Below are the code and all the weights of a small trained network. Each question names an input and a target symbol and asks about switching units off, where a switched-off unit gives its printed mean instead of its output.

import numpy as np


def w(rows, s, z=0):
    codes = np.array(rows[::2]) - 128.0
    scale = np.full(codes.shape[1], s)
    scale[-1] = z or s
    return codes * scale


def norm(h):
    return h / np.sqrt((h * h).mean(-1, keepdims=True) + 1e-5)


def f(y):
    return np.maximum(y, 0)


def softmax(a):
    e = np.exp(a - a.max(-1, keepdims=True))
    return e / e.sum(-1, keepdims=True)


def log_softmax(a):
    a = a - a.max(-1, keepdims=True)
    return a - np.log(np.exp(a).sum(-1, keepdims=True))


def net(x, mask):
    ids = ['ΔΛΣΦαβγεζηπψω'.index(c) for c in x.split()]
    T = len(ids)
    res = E[ids] + P[:T]
    q, k, v = (norm(res) @ M[0].T for M in (Q, K, V))
    z = softmax(np.where(np.tri(T) > 0, q @ k.T / 3**0.5, -1e9)) @ v
    res = res + np.where(mask[0], z, O[0][:, -1]) @ O[0][:, :-1]
    y = f(norm(res) @ A[0][:, :-1].T + A[0][:, -1])
    res = res + np.where(mask[1:9], y, B[0][:, -1]) @ B[0][:, :-1]
    return log_softmax(norm(res)[-1] @ U[:, :-1].T + U[:, -1])


Q, K, V, O, A, B = {}, {}, {}, {}, {}, {}
E = w([
[44,136,92,54],'Δ',
[45,137,95,53],'Λ',
[50,109,181,163],'Σ',
[157,91,187,183],'Φ',
[43,137,94,54],'α',
[137,157,31,117],'β',
[165,111,149,44],'γ',
[141,158,32,123],'ε',
[46,138,97,52],'ζ',
[151,159,55,59],'η',
[44,157,66,164],'π',
[47,136,92,52],'ψ',
[89,203,6,62],'ω',
],0.0024)
P = w([
[141,1,67,129],'0',
[138,41,96,116],'1',
[139,69,110,117],'2',
[141,90,119,122],'3',
[139,107,128,125],'4',
[142,122,132,129],'5',
[144,135,139,130],'6',
[145,150,143,132],'7',
[147,164,147,133],'8',
[146,179,155,133],'9',
[149,197,160,133],'10',
[152,220,169,135],'11',
[169,254,179,142],'12',
[156,245,153,133],'13',
],0.002)
Q[0] = w([
[252,43,142,209],'H1',
[155,2,238,230],'H1',
[119,236,28,53],'H1',
],0.0079)
K[0] = w([
[89,8,104,102],'H1',
[121,13,77,136],'H1',
[130,255,191,120],'H1',
],0.0085)
V[0] = w([
[50,183,92,97],'H1',
[176,67,2,205],'H1',
[225,136,120,58],'H1',
],0.0033)
O[0] = w([
[123,120,26,137,255],'H1',
[151,246,141,139,146],'H1',
[255,110,96,72,168],'H1',
],0.004,0.0022)
A[0] = w([
[176,60,130,254,204],'N1',
[89,123,93,75,252],'N2',
[168,14,182,69,111],'N3',
[208,126,106,102,177],'N4',
[162,124,60,190,178],'N5',
[66,174,154,179,233],'N6',
[74,49,174,108,34],'N7',
[196,158,107,169,206],'N8',
],0.004,0.0016)
B[0] = w([
[97,188,253,19,143],'N1',
[159,130,175,165,254],'N2',
[158,122,122,252,139],'N3',
[132,105,146,166,186],'N4',
[89,100,161,98,179],'N5',
[197,114,133,178,157],'N6',
[142,191,167,100,134],'N7',
[86,101,163,111,182],'N8',
],0.0052,0.004)
U = w([
[108,107,117,143,103],'Δ',
[92,86,103,119,109],'Λ',
[77,114,167,164,44],'Σ',
[104,148,254,104,129],'Φ',
[104,100,118,133,86],'α',
[153,242,68,99,218],'β',
[209,48,145,220,102],'γ',
[146,213,112,123,97],'ε',
[79,51,100,104,254],'ζ',
[243,100,110,55,99],'η',
[94,183,92,249,111],'π',
[96,99,106,119,62],'ψ',
[125,152,76,105,21],'ω',
],0.0099,0.0043)

Each question gives the input, a string of symbols that net reads in full, and the target symbol t.
The units are the heads (3 rows each of Q, K, V and O) and the neurons (one row each of A and B). Each row of codes is followed by its name. A weight is (code - 128) times the scale printed after its matrix; where a second scale follows, it is the last column's (O, A, B and U).
mask holds one flag per unit, heads first, then neurons. A switched-off unit (its flag False) gives its mean, the last column of its rows in O or B, instead of its output. The means were averaged over made-up inputs and are rounded, as every weight is.
A unit's drop is (log p(t) with every unit on - log p(t) with that unit switched off) / (log p(t) with every unit on - log p(t) with every unit switched off).
The circuit of an input: a set's keep is (log p(t) with only the set's units on - log p(t) with every unit switched off) / (log p(t) with every unit on - log p(t) with every unit switched off). Starting from all 9 units, units are removed one at a time, each time the one whose removal leaves the highest keep (on an exact tie, the one counted first), for as long as the keep stays at least 0.8.
units of the circuit, in order: the units of the circuit, biggest drop first
most important unit: the unit with the biggest drop
k most important neurons: the k neurons with the biggest drops, biggest first
drop when u is switched off: that unit's drop, to one decimal
input η ζ π Δ η β, target η: 2 most important neurons	[N5, N8]
input ζ β α, target β: units of the circuit, in order	[H1, N8, N5]
input Δ ζ Λ β Φ ζ β, target ζ: 2 most important neurons	[N5, N8]
input ζ γ ζ Λ α Φ ζ η Λ ζ β ζ, target β: most important neuron	[N8]
input ζ η ζ, target η: units of the circuit, in order	[H1, N8, N5]
input Λ β ζ Δ Λ η π ζ ζ η β ψ Λ γ, target γ: units of the circuit, in order	[H1, N3]
input γ β β ψ Σ η Δ, target η: units of the circuit, in order	[H1, N8]
input ε ε ε β Σ Δ γ η ζ ζ π Δ, target π: units of the circuit, in order	[H1, N8, N5, N6]
input ζ γ Φ ζ, target Φ: units of the circuit, in order	[H1, N7]
input Σ β ζ Δ γ β γ ε Φ, target Φ: 2 most important neurons	[N1, N2]
input Φ ζ ζ ζ Λ π ζ ψ π β, target π: units of the circuit, in order	[H1, N1, N5]
input ζ ζ β Φ ε, target Φ: 3 most important neurons	[N8, N5, N4]
input π ζ β ψ ζ η ζ, target η: 2 most important neurons	[N8, N2]
input ζ ζ ζ η γ β α ζ Φ ζ Λ β Σ, target γ: most important unit	N6
input β ζ ζ ε ε ζ ε β β Φ η π ζ, target π: units of the circuit, in order	[N5, N1, N8, H1]
input ζ β Λ, target β: 3 most important neurons	[N8, N5, N4]
input ζ γ β Φ ζ, target Φ: units of the circuit, in order	[H1, N2]
input Δ Δ γ ε π β, target π: units of the circuit, in order	[H1, N1, N8]
input ψ η ψ, target η: 4 most important neurons	[N8, N2, N5, N1]
input ζ η β, target η: most important neuron	[N5]
input η Δ Δ α ψ α β ψ Σ η Λ ζ β, target ζ: 4 most important neurons	[N5, N8, N2, N6]
input Λ Φ α, target Φ: 3 most important neurons	[N2, N7, N4]
input ζ η ζ ζ Λ ζ ε ζ Σ β ζ, target β: 2 most important neurons	[N8, N4]
input η ζ ζ Λ β ζ ζ Λ β β β Δ, target β: 2 most important neurons	[N8, N4]
input γ Φ ψ η ε, target η: 2 most important neurons	[N2, N5]
input ζ η η ζ β β, target β: 3 most important neurons	[N2, N6, N1]
input ζ γ β Φ β η Δ, target η: drop when N3 is switched off	0.0
input η ζ ε, target ζ: drop when N4 is switched off	0.3
input ζ π Δ γ γ β ψ Δ ψ γ η Λ, target η: drop when N1 is switched off	-0.1
input ζ ζ β ζ γ ζ ζ ψ, target ζ: drop when H1 is switched off	3.1
